Below is a small trained network, with its code and all its weights. Each question gives an input and a target symbol and asks what happens when units are switched off, that is, made to give their printed mean instead of their output.

import numpy as np


def w(rows, s, z=0):
    codes = np.array(rows[::2]) - 128.0
    scale = np.full(codes.shape[1], s)
    scale[-1] = z or s
    return codes * scale


def f(y):
    return np.maximum(y, 0)


def softmax(a):
    e = np.exp(a - a.max(-1, keepdims=True))
    return e / e.sum(-1, keepdims=True)


def log_softmax(a):
    a = a - a.max(-1, keepdims=True)
    return a - np.log(np.exp(a).sum(-1, keepdims=True))


def net(x, mask):
    ids = ['ΓΛΞαεημτ'.index(c) for c in x.split()]
    T = len(ids)
    res = E[ids] + P[:T]
    r = res
    for j in range(2):
        rows = slice(4 * j, 4 * j + 4)
        q, k, v = (r @ M[0][rows].T for M in (Q, K, V))
        z = softmax(np.where(np.tri(T) > 0, q @ k.T / 4**0.5, -1e9)) @ v
        o = O[0][rows]
        res = res + np.where(mask[j], z, o[:, -1]) @ o[:, :-1]
    y = f(res @ A[0][:, :-1].T + A[0][:, -1])
    res = res + np.where(mask[2:10], y, B[0][:, -1]) @ B[0][:, :-1]
    return log_softmax(res[-1] @ U[:, :-1].T + U[:, -1])


Q, K, V, O, A, B = {}, {}, {}, {}, {}, {}
E = w([
[218,64,176],'Γ',
[21,88,114],'Λ',
[82,111,9],'Ξ',
[179,222,91],'α',
[77,211,77],'ε',
[248,67,139],'η',
[148,49,235],'μ',
[134,55,96],'τ',
],0.017)
P = w([
[71,108,97],'0',
[65,121,113],'1',
[203,62,2],'2',
[105,156,164],'3',
[55,147,101],'4',
[198,62,35],'5',
[97,160,159],'6',
[100,167,111],'7',
[194,60,47],'8',
[135,181,162],'9',
[94,172,112],'10',
[183,59,46],'11',
],0.0075)
Q[0] = w([
[136,93,137],'h0',
[178,49,5],'h0',
[144,174,129],'h0',
[136,237,114],'h0',
[78,103,95],'h1',
[130,89,104],'h1',
[192,124,151],'h1',
[91,125,174],'h1',
],0.014)
K[0] = w([
[24,49,110],'h0',
[115,10,201],'h0',
[216,104,155],'h0',
[75,172,54],'h0',
[99,163,150],'h1',
[106,173,164],'h1',
[149,114,194],'h1',
[192,75,235],'h1',
],0.013)
V[0] = w([
[149,205,107],'h0',
[201,168,249],'h0',
[129,239,153],'h0',
[149,161,178],'h0',
[146,161,81],'h1',
[148,162,106],'h1',
[133,212,166],'h1',
[167,126,168],'h1',
],0.011)
O[0] = w([
[213,86,37,37],'h0',
[114,11,216,72],'h0',
[170,37,70,2],'h0',
[74,255,45,88],'h0',
[186,44,188,129],'h1',
[144,153,112,109],'h1',
[95,125,36,44],'h1',
[106,133,241,71],'h1',
],0.0038,0.0079)
A[0] = w([
[237,86,94,181],'n0',
[136,74,207,112],'n1',
[188,31,143,142],'n2',
[6,193,55,56],'n3',
[124,239,254,89],'n4',
[216,150,163,141],'n5',
[28,140,97,246],'n6',
[66,192,117,253],'n7',
],0.0091,0.0057)
B[0] = w([
[118,9,130,180],'n0',
[63,148,138,184],'n1',
[88,96,108,184],'n2',
[104,135,48,205],'n3',
[112,112,83,169],'n4',
[183,157,180,160],'n5',
[190,191,121,254],'n6',
[165,134,218,228],'n7',
],0.011,0.0087)
U = w([
[95,158,113,204],'Γ',
[136,211,132,116],'Λ',
[62,84,11,226],'Ξ',
[162,97,83,36],'α',
[137,128,34,97],'ε',
[147,102,140,2],'η',
[2,164,122,41],'μ',
[198,193,192,204],'τ',
],0.011,0.004)

Each question gives the input, a string of symbols that net reads in full, and the target symbol t.
The units are the heads (4 rows each of Q, K, V and O) and the neurons (one row each of A and B). Each row of codes is followed by its name. A weight is (code - 128) times the scale printed after its matrix; where a second scale follows, it is the last column's (O, A, B and U).
mask holds one flag per unit, heads first, then neurons. A switched-off unit (its flag False) gives its mean, the last column of its rows in O or B, instead of its output. The means were averaged over made-up inputs and are rounded, as every weight is.
A unit's drop is (log p(t) with every unit on - log p(t) with that unit switched off) / (log p(t) with every unit on - log p(t) with every unit switched off).
The circuit of an input: a set's keep is (log p(t) with only the set's units on - log p(t) with every unit switched off) / (log p(t) with every unit on - log p(t) with every unit switched off). Starting from all 10 units, units are removed one at a time, each time the one whose removal leaves the highest keep (on an exact tie, the one counted first), for as long as the keep stays at least 0.8.
circuit, biggest first: the units of the circuit, biggest drop first
top k neurons: the k neurons with the biggest drops, biggest first
heads that matter: for each layer, one digit per head in row order, 1 if its drop is at least 0.15 and else 0, layers parted by /
drop of u: that unit's drop, to one decimal
input τ Ξ μ Λ Λ τ η ε, target ε: heads that matter => 10
input μ τ ε τ ε τ τ Λ, target Λ: top 3 neurons => n6; n7; n0
input Λ μ η Ξ, target Λ: top 2 neurons => n6; n7
input Λ Γ ε ε τ Ξ Ξ τ Λ τ η, target η: top 3 neurons => n0; n6; n5
input μ η τ μ Γ μ τ μ Ξ Ξ, target τ: circuit, biggest first => n7; n6
input Λ τ μ, target μ: heads that matter => 10
input ε Λ τ Λ τ Ξ μ μ τ, target Ξ: heads that matter => 00
input τ τ Γ, target η: top 4 neurons => n0; n5; n6; n3
input τ Γ τ μ τ τ τ, target μ: top neuron => n1
input τ τ Γ μ τ Γ τ, target μ: top 3 neurons => n1; n5; n7
input μ μ μ Γ, target μ: top 4 neurons => n1; n6; n4; n7
input τ τ μ τ τ ε τ τ, target τ: drop of n3 => 0.4
input τ τ Γ τ τ τ τ τ Γ, target η: drop of n0 => 0.5
input η τ Λ τ η ε τ τ τ Λ, target τ: drop of n2 => 0.1
input μ Λ ε Λ τ, target τ: drop of n6 => 0.3
